Below are the code and all the weights of a small trained network. Each question names an input and a class and asks about switching units off, where a switched-off unit gives its printed mean instead of its output.

import numpy as np


def w(rows, s, z=0):
    codes = np.array(rows[::2]) - 128.0
    scale = np.full(codes.shape[1], s)
    scale[-1] = z or s
    return codes * scale


def norm(h):
    return h / np.sqrt((h * h).mean(-1, keepdims=True) + 1e-5)


def f(y):
    return np.maximum(y, 0)


def log_softmax(a):
    a = a - a.max(-1, keepdims=True)
    return a - np.log(np.exp(a).sum(-1, keepdims=True))


def net(x, mask):
    res = np.array(x, float).reshape(1, 2) / 4 @ E
    u = 0
    for l in range(2):
        y = f(norm(res) @ A[l][:, :-1].T + A[l][:, -1])
        res = res + np.where(mask[u : u + 12], y, B[l][:, -1]) @ B[l][:, :-1]
        u += 12
    return log_softmax(norm(res)[-1] @ U[:, :-1].T + U[:, -1])


A, B = {}, {}
E = w([
[253,202,102,185,91],'x0',
[148,170,39,104,145],'x1',
],0.0059)
A[0] = w([
[183,196,84,99,192,130],'L0N0',
[124,122,63,60,88,8],'L0N1',
[100,141,169,140,141,103],'L0N2',
[196,152,47,169,99,56],'L0N3',
[76,102,126,124,131,102],'L0N4',
[45,118,115,96,56,110],'L0N5',
[84,137,49,101,166,157],'L0N6',
[111,225,58,80,167,103],'L0N7',
[27,118,255,136,231,99],'L0N8',
[104,1,114,121,159,178],'L0N9',
[182,85,188,180,133,129],'L0N10',
[85,107,116,145,185,68],'L0N11',
],0.0056,0.0017)
B[0] = w([
[119,102,212,135,236,191],'L0N0',
[254,117,166,98,142,152],'L0N1',
[127,182,166,223,157,152],'L0N2',
[96,112,151,130,60,201],'L0N3',
[124,142,41,163,91,175],'L0N4',
[119,214,146,11,163,184],'L0N5',
[66,159,207,121,191,193],'L0N6',
[111,135,210,165,193,192],'L0N7',
[119,139,93,99,171,254],'L0N8',
[139,145,60,133,85,218],'L0N9',
[139,135,241,106,142,180],'L0N10',
[100,121,51,121,97,164],'L0N11',
],0.0051,0.0054)
A[1] = w([
[128,148,182,141,170,140],'L1N0',
[148,147,62,92,204,196],'L1N1',
[181,110,78,147,43,184],'L1N2',
[142,35,198,32,93,111],'L1N3',
[84,157,98,135,194,193],'L1N4',
[92,196,48,114,132,66],'L1N5',
[156,112,111,129,39,250],'L1N6',
[164,147,145,166,49,200],'L1N7',
[130,160,95,183,90,88],'L1N8',
[154,102,197,102,178,156],'L1N9',
[158,205,188,254,104,194],'L1N10',
[195,168,81,226,118,117],'L1N11',
],0.0087,0.0017)
B[1] = w([
[127,183,181,177,172,197],'L1N0',
[164,79,195,152,42,197],'L1N1',
[60,94,60,105,108,149],'L1N2',
[236,179,155,92,106,166],'L1N3',
[212,193,143,137,147,212],'L1N4',
[132,112,98,201,160,175],'L1N5',
[73,48,6,119,195,149],'L1N6',
[94,97,18,79,195,183],'L1N7',
[97,196,82,45,112,143],'L1N8',
[253,156,122,222,99,198],'L1N9',
[74,156,143,125,167,255],'L1N10',
[95,95,128,10,68,185],'L1N11',
],0.0052,0.0079)
U = w([
[14,174,42,16,176,194],'0',
[180,167,217,128,163,209],'1',
[151,168,100,195,181,186],'2',
[77,75,90,168,89,3],'3',
[82,77,98,171,110,9],'4',
[175,88,93,98,84,28],'5',
[155,70,133,117,57,25],'6',
[71,2,122,195,37,23],'7',
],0.01,0.0037)

Each question gives the input, the list of numbers given to net, and the class t.
The units are the neurons (one row each of A and B). Each row of codes is followed by its name. A weight is (code - 128) times the scale printed after its matrix; where a second scale follows, it is the last column's (A, B and U).
mask holds one flag per neuron, layer by layer. A switched-off neuron (its flag False) gives its mean, the last column of its row in B, instead of its output. The means were averaged over made-up inputs and are rounded, as every weight is.
A unit's drop is (log p(t) with every unit on - log p(t) with that unit switched off) / (log p(t) with every unit on - log p(t) with every unit switched off).
k most important neurons: the k neurons with the biggest drops, biggest first
k most important neurons of layer l: the k neurons of layer l with the biggest drops, biggest first
drop of u: that unit's drop, to one decimal
input [-4,5], class 1: most important neuron	[L1N1]
input [-2,-2], class 2: 2 most important neurons of layer 1	[L1N5 L1N4]
input [6,-6], class 0: 3 most important neurons of layer 1	[L1N7 L1N6 L1N10]
input [-2,1], class 2: 2 most important neurons	[L1N5 L1N11]
input [4,-2], class 0: 4 most important neurons	[L0N6 L0N7 L1N7 L0N5]
input [5,5], class 0: 3 most important neurons	[L0N3 L1N11 L0N8]
input [-5,6], class 1: 3 most important neurons of layer 0	[L0N1 L0N7 L0N6]
input [4,-4], class 0: 2 most important neurons	[L0N0 L1N7]
input [-3,3], class 2: 2 most important neurons of layer 1	[L1N5 L1N11]
input [6,-5], class 0: drop of L0N0	0.2
input [-2,-1], class 2: drop of L1N4	0.3
input [-1,-2], class 2: drop of L0N0	0.3
